Here is a tiny trained network, its code and every weight. The questions are about switching its units off for an input and a target symbol, where a switched-off unit gives its printed mean instead of its output.

import numpy as np


def w(rows, s, z=0):
    codes = np.array(rows[::2]) - 128.0
    scale = np.full(codes.shape[1], s)
    scale[-1] = z or s
    return codes * scale


def norm(h):
    return h / np.sqrt((h * h).mean(-1, keepdims=True) + 1e-5)


def f(y):
    return np.maximum(y, 0)


def softmax(a):
    e = np.exp(a - a.max(-1, keepdims=True))
    return e / e.sum(-1, keepdims=True)


def log_softmax(a):
    a = a - a.max(-1, keepdims=True)
    return a - np.log(np.exp(a).sum(-1, keepdims=True))


def net(x, mask):
    ids = ['ΔΦαγεζημσψ'.index(c) for c in x.split()]
    T = len(ids)
    res = E[ids] + P[:T]
    r = norm(res)
    for j in range(2):
        rows = slice(2 * j, 2 * j + 2)
        q, k, v = (r @ M[0][rows].T for M in (Q, K, V))
        z = softmax(np.where(np.tri(T) > 0, q @ k.T / 2**0.5, -1e9)) @ v
        o = O[0][rows]
        res = res + np.where(mask[j], z, o[:, -1]) @ o[:, :-1]
    y = f(norm(res) @ A[0][:, :-1].T + A[0][:, -1])
    res = res + np.where(mask[2:18], y, B[0][:, -1]) @ B[0][:, :-1]
    return log_softmax(norm(res)[-1] @ U[:, :-1].T + U[:, -1])


Q, K, V, O, A, B = {}, {}, {}, {}, {}, {}
E = w([
[164,207,122,164],'Δ',
[67,120,68,224],'Φ',
[161,192,245,154],'α',
[150,105,99,77],'γ',
[53,68,103,132],'ε',
[107,195,151,123],'ζ',
[24,35,5,99],'η',
[227,93,161,213],'μ',
[90,205,57,124],'σ',
[220,112,233,167],'ψ',
],0.02)
P = w([
[2,65,246,183],'0',
[54,82,187,150],'1',
[88,90,168,168],'2',
[118,100,148,180],'3',
[138,123,123,176],'4',
[165,113,123,208],'5',
[187,141,95,204],'6',
[219,159,82,207],'7',
[249,153,94,222],'8',
],0.0053)
Q[0] = w([
[206,62,92,1],'H0',
[57,57,135,65],'H0',
[131,94,57,71],'H1',
[248,77,155,91],'H1',
],0.01)
K[0] = w([
[184,86,163,2],'H0',
[106,80,161,107],'H0',
[207,121,110,78],'H1',
[167,177,98,102],'H1',
],0.017)
V[0] = w([
[6,26,172,126],'H0',
[185,2,189,135],'H0',
[121,44,196,98],'H1',
[164,191,32,79],'H1',
],0.0088)
O[0] = w([
[176,178,74,208,251],'H0',
[107,34,37,100,86],'H0',
[136,194,236,84,230],'H1',
[96,198,141,254,97],'H1',
],0.0092,0.0028)
A[0] = w([
[194,124,122,160,194],'N0',
[109,90,125,156,62],'N1',
[151,156,95,127,17],'N2',
[167,174,118,118,43],'N3',
[89,159,114,79,42],'N4',
[15,129,162,160,141],'N5',
[112,133,119,47,102],'N6',
[3,116,92,76,175],'N7',
[182,147,126,132,94],'N8',
[115,16,64,138,117],'N9',
[55,94,106,129,130],'N10',
[78,104,111,43,3],'N11',
[145,142,79,118,122],'N12',
[108,109,64,156,98],'N13',
[205,156,122,134,89],'N14',
[131,128,206,168,54],'N15',
],0.017,0.0057)
B[0] = w([
[120,115,67,48,187],'N0',
[148,160,190,139,146],'N1',
[96,140,143,41,133],'N2',
[98,137,214,99,139],'N3',
[163,76,166,143,136],'N4',
[161,2,173,160,157],'N5',
[105,102,225,200,147],'N6',
[112,68,170,166,176],'N7',
[103,135,155,115,145],'N8',
[160,184,116,184,246],'N9',
[107,87,142,90,169],'N10',
[72,59,122,140,141],'N11',
[108,139,89,77,165],'N12',
[63,159,119,14,201],'N13',
[79,103,170,140,154],'N14',
[51,155,87,132,157],'N15',
],0.0094,0.014)
U = w([
[43,12,137,150,116],'Δ',
[75,185,19,89,195],'Φ',
[182,102,140,116,160],'α',
[127,175,164,112,98],'γ',
[146,142,161,74,67],'ε',
[135,146,124,141,42],'ζ',
[136,145,127,118,26],'η',
[234,111,118,135,254],'μ',
[155,206,97,247,139],'σ',
[176,62,168,41,69],'ψ',
],0.014,0.0062)

Each question gives the input, a string of symbols that net reads in full, and the target symbol t.
The units are the heads (2 rows each of Q, K, V and O) and the neurons (one row each of A and B). Each row of codes is followed by its name. A weight is (code - 128) times the scale printed after its matrix; where a second scale follows, it is the last column's (O, A, B and U).
mask holds one flag per unit, heads first, then neurons. A switched-off unit (its flag False) gives its mean, the last column of its rows in O or B, instead of its output. The means were averaged over made-up inputs and are rounded, as every weight is.
A unit's drop is (log p(t) with every unit on - log p(t) with that unit switched off) / (log p(t) with every unit on - log p(t) with every unit switched off).
The circuit of an input: a set's keep is (log p(t) with only the set's units on - log p(t) with every unit switched off) / (log p(t) with every unit on - log p(t) with every unit switched off). Starting from the 12 units with the biggest drops (on a tie, the unit counted first), units are removed one at a time, each time the one whose removal leaves the highest keep (on an exact tie, the one counted first), for as long as the keep stays at least 0.8.
circuit, biggest first: the units of the circuit, biggest drop first
unit that matters most: the unit with the biggest drop
k most important neurons: the k neurons with the biggest drops, biggest first
heads that matter: for each layer, one digit per head in row order, 1 if its drop is at least 0.15 and else 0, layers parted by /
drop of u: that unit's drop, to one decimal
input α Φ σ σ Φ ε γ μ, target σ: heads that matter	11
input ε ε η Δ Φ, target Δ: heads that matter	00
input σ σ ζ α, target σ: heads that matter	01
input ε Φ μ γ μ γ γ Δ ψ, target Δ: circuit, biggest first	(H1; N15; H0)
input σ α ζ, target σ: circuit, biggest first	(N13)
input Δ γ Δ, target Δ: circuit, biggest first	(H0; H1; N5)
input γ Δ γ Φ Φ σ, target γ: circuit, biggest first	(H0; N9; N3; N13)
input ε γ Φ ε γ Φ, target Φ: circuit, biggest first	(H1; N13)
input γ γ Δ γ ψ ε μ, target Δ: circuit, biggest first	(H0; N15; H1)
input γ γ γ γ Φ γ ε ψ, target ψ: circuit, biggest first	(N9; N0)
input ε γ γ, target Φ: circuit, biggest first	(H0; N9)
input γ γ Δ Φ ζ μ, target Δ: circuit, biggest first	(H0; N15; N0; H1)
input ε σ γ Δ ψ, target Δ: circuit, biggest first	(N9; H1)
input μ η ε γ σ α γ α Φ, target Δ: unit that matters most	H0
input ε σ σ γ, target Δ: 3 most important neurons	(N7; N11; N10)
input Δ ε Δ σ, target Δ: heads that matter	00
input α η ε α η σ σ ψ, target σ: heads that matter	01
input γ Δ σ γ, target Φ: heads that matter	10
input ε γ γ ε μ ψ, target ψ: heads that matter	11
input μ σ ε ζ γ γ ε, target Φ: heads that matter	10
input σ γ α, target σ: unit that matters most	H1
input ε Φ γ γ η Φ, target Φ: heads that matter	11
input γ μ Φ η γ σ γ γ μ, target σ: 3 most important neurons	(N15; N5; N7)
input η α σ γ, target Δ: drop of N14	0.0
input Φ ε η σ η η σ, target γ: drop of N13	0.1
input ε σ ε, target Φ: drop of H0	2.6
input γ ψ σ γ ψ, target σ: drop of H1	0.9
